Below is a small trained network, with its code and all its weights. Each question gives an input and a target symbol and asks what happens when units are switched off, that is, made to give their printed mean instead of their output.

import numpy as np


def w(rows, s, z=0):
    codes = np.array(rows[::2]) - 128.0
    scale = np.full(codes.shape[1], s)
    scale[-1] = z or s
    return codes * scale


def softmax(a):
    e = np.exp(a - a.max(-1, keepdims=True))
    return e / e.sum(-1, keepdims=True)


def log_softmax(a):
    a = a - a.max(-1, keepdims=True)
    return a - np.log(np.exp(a).sum(-1, keepdims=True))


def net(x, mask):
    ids = ['ΔΛΣΦαβγζτψ'.index(c) for c in x.split()]
    T = len(ids)
    res = E[ids] + P[:T]
    u = 0
    for l in range(2):
        r = res
        for j in range(3):
            rows = slice(2 * j, 2 * j + 2)
            q, k, v = (r @ M[l][rows].T for M in (Q, K, V))
            z = softmax(np.where(np.tri(T) > 0, q @ k.T / 2**0.5, -1e9)) @ v
            o = O[l][rows]
            res = res + np.where(mask[u + j], z, o[:, -1]) @ o[:, :-1]
        u += 3
    return log_softmax(res[-1] @ U[:, :-1].T + U[:, -1])


Q, K, V, O = {}, {}, {}, {}
E = w([
[105,74,133,137,122,129,11],'Δ',
[150,176,102,108,145,63,48],'Λ',
[94,202,69,130,146,158,118],'Σ',
[43,157,120,126,107,111,171],'Φ',
[54,229,98,104,101,131,86],'α',
[87,78,164,123,163,45,63],'β',
[115,129,173,116,75,75,92],'γ',
[146,105,35,155,207,71,151],'ζ',
[44,69,144,148,105,160,90],'τ',
[150,194,127,89,121,97,168],'ψ',
],0.012)
P = w([
[175,111,92,225,67,153,158],'0',
[120,86,81,51,108,160,112],'1',
[52,176,138,81,192,100,136],'2',
[148,84,93,34,102,147,102],'3',
[196,111,162,176,94,158,111],'4',
[136,82,61,40,130,150,119],'5',
[19,201,138,124,228,90,130],'6',
[125,84,61,45,102,148,131],'7',
[179,179,206,223,124,192,99],'8',
[143,59,73,52,104,125,112],'9',
[122,173,153,174,209,11,106],'10',
],0.013)
Q[0] = w([
[110,159,113,205,129,116,97],'L0H1',
[95,157,29,136,197,123,98],'L0H1',
[161,170,195,172,203,165,222],'L0H2',
[215,101,73,148,89,215,132],'L0H2',
[122,145,146,158,148,161,171],'L0H3',
[131,85,101,2,124,142,113],'L0H3',
],0.0086)
K[0] = w([
[136,177,253,249,171,140,73],'L0H1',
[131,185,126,133,158,52,152],'L0H1',
[102,158,188,1,167,166,107],'L0H2',
[165,82,35,57,48,140,145],'L0H2',
[102,127,164,85,165,92,97],'L0H3',
[163,120,123,230,87,83,186],'L0H3',
],0.0074)
V[0] = w([
[136,160,194,183,208,57,77],'L0H1',
[81,157,103,85,147,166,66],'L0H1',
[125,84,67,94,103,252,135],'L0H2',
[228,118,123,80,157,209,127],'L0H2',
[79,115,114,179,207,66,153],'L0H3',
[227,143,175,254,35,137,172],'L0H3',
],0.0062)
O[0] = w([
[121,107,121,103,216,118,32,162],'L0H1',
[96,168,23,75,139,175,102,226],'L0H1',
[27,140,137,187,95,205,86,70],'L0H2',
[137,160,123,232,18,122,29,3],'L0H2',
[160,194,73,120,143,135,254,145],'L0H3',
[96,39,64,158,15,17,128,153],'L0H3',
],0.0068,0.0034)
Q[1] = w([
[116,61,62,67,1,158,120],'L1H1',
[33,113,25,37,137,51,134],'L1H1',
[175,63,49,132,62,198,121],'L1H2',
[74,102,28,94,119,78,188],'L1H2',
[150,176,199,163,227,111,84],'L1H3',
[205,159,208,225,95,194,112],'L1H3',
],0.0084)
K[1] = w([
[164,107,16,122,58,108,171],'L1H1',
[242,130,130,174,2,175,91],'L1H1',
[1,106,67,76,91,37,95],'L1H2',
[146,87,134,158,16,130,65],'L1H2',
[110,178,229,100,220,188,92],'L1H3',
[14,130,113,20,225,87,121],'L1H3',
],0.0076)
V[1] = w([
[222,70,204,129,141,44,208],'L1H1',
[125,203,107,155,102,151,174],'L1H1',
[132,103,160,35,167,156,221],'L1H2',
[190,86,64,158,198,163,201],'L1H2',
[167,203,83,131,105,129,233],'L1H3',
[2,77,214,128,127,194,213],'L1H3',
],0.0093)
O[1] = w([
[168,203,113,180,161,78,147,147],'L1H1',
[91,87,161,150,166,172,192,149],'L1H1',
[128,149,97,132,160,112,176,41],'L1H2',
[143,112,38,75,51,114,140,68],'L1H2',
[130,121,140,142,171,140,240,162],'L1H3',
[9,149,111,129,114,92,142,3],'L1H3',
],0.014,0.0033)
U = w([
[147,92,180,140,124,182,147,209],'Δ',
[155,168,91,163,124,77,94,212],'Λ',
[201,132,142,160,152,146,197,70],'Σ',
[157,58,111,68,84,168,166,199],'Φ',
[155,131,146,103,64,151,74,105],'α',
[194,84,20,2,46,99,170,124],'β',
[247,108,149,119,129,199,110,6],'γ',
[77,125,96,122,84,92,109,118],'ζ',
[141,158,197,243,164,127,114,144],'τ',
[104,119,86,134,122,75,188,62],'ψ',
],0.0052,0.0025)

Each question gives the input, a string of symbols that net reads in full, and the target symbol t.
The units are the heads (2 rows each of Q, K, V and O). Each row of codes is followed by its name. A weight is (code - 128) times the scale printed after its matrix; where a second scale follows, it is the last column's (O and U).
mask holds one flag per head, layer by layer. A switched-off head (its flag False) gives its mean, the last column of its rows in O, instead of its output. The means were averaged over made-up inputs and are rounded, as every weight is.
A unit's drop is (log p(t) with every unit on - log p(t) with that unit switched off) / (log p(t) with every unit on - log p(t) with every unit switched off).
The circuit of an input: a set's keep is (log p(t) with only the set's units on - log p(t) with every unit switched off) / (log p(t) with every unit on - log p(t) with every unit switched off). Starting from all 6 units, units are removed one at a time, each time the one whose removal leaves the highest keep (on an exact tie, the one counted first), for as long as the keep stays at least 0.8.
circuit, biggest first: the units of the circuit, biggest drop first
unit that matters most: the unit with the biggest drop
heads that matter: for each layer, one digit per head in row order, 1 if its drop is at least 0.15 and else 0, layers parted by /
input ζ ψ Σ, target β: unit that matters most -> L1H2
input τ γ γ β, target ζ: circuit, biggest first -> [L1H3 L0H2]
input γ γ β Σ, target Λ: heads that matter -> 101 / 100
input ψ ζ ζ Φ, target Σ: heads that matter -> 100 / 101
input α Σ ζ τ α, target β: heads that matter -> 001 / 010
input ζ Λ α, target β: heads that matter -> 000 / 010
input β γ β, target Λ: heads that matter -> 100 / 100
input ψ Λ Λ Σ Σ Σ ψ Λ, target τ: heads that matter -> 111 / 110
input Λ Λ α ψ α, target Δ: circuit, biggest first -> [L1H1 L0H3 L1H2]
input Δ α α Δ ψ ψ α Φ Σ α γ, target Φ: circuit, biggest first -> [L1H1 L0H3 L1H2]
input ζ α α α β ψ ζ β Δ β γ, target α: circuit, biggest first -> [L1H3 L1H1 L0H2 L1H2]
input γ Σ β Φ α ζ Φ Φ ζ β ζ, target β: circuit, biggest first -> [L1H2 L0H3]
input Φ ψ Δ γ γ Σ, target ψ: circuit, biggest first -> [L1H3 L0H1 L1H1]
input Φ β β β Σ γ γ γ γ α, target ψ: heads that matter -> 100 / 001
input ζ ψ Σ Λ ζ ζ Φ, target β: circuit, biggest first -> [L1H2]
input β ψ α β β τ Δ α Σ, target α: heads that matter -> 101 / 101
input ψ Σ ζ ψ β Δ β ψ Σ τ ζ, target Φ: circuit, biggest first -> [L1H1 L0H2]
input Σ β γ β Δ, target τ: heads that matter -> 011 / 010
input γ β γ α γ γ β ζ, target Λ: circuit, biggest first -> [L1H1 L0H3 L0H1]
input α α ψ, target Δ: heads that matter -> 101 / 110
input Σ Σ Δ ψ ψ β, target Δ: circuit, biggest first -> [L0H2 L1H1 L1H2 L1H3]
input τ Φ α Λ ζ, target Δ: unit that matters most -> L1H1
input τ α α β τ, target Δ: circuit, biggest first -> [L1H1 L1H2 L0H3]
input Φ γ Λ Δ Λ β β Σ, target ψ: heads that matter -> 100 / 001
input τ γ α, target ζ: heads that matter -> 010 / 001
input γ α β Λ τ β β ζ α, target Λ: heads that matter -> 010 / 111
input τ Σ ζ Λ Λ α, target ζ: circuit, biggest first -> [L1H3 L0H2 L0H3]
input Δ γ β Λ β Φ, target α: heads that matter -> 011 / 011
input Σ Δ β α Λ γ, target Δ: unit that matters most -> L1H2
input ψ Σ α α β, target Δ: circuit, biggest first -> [L1H1 L0H3 L1H2]
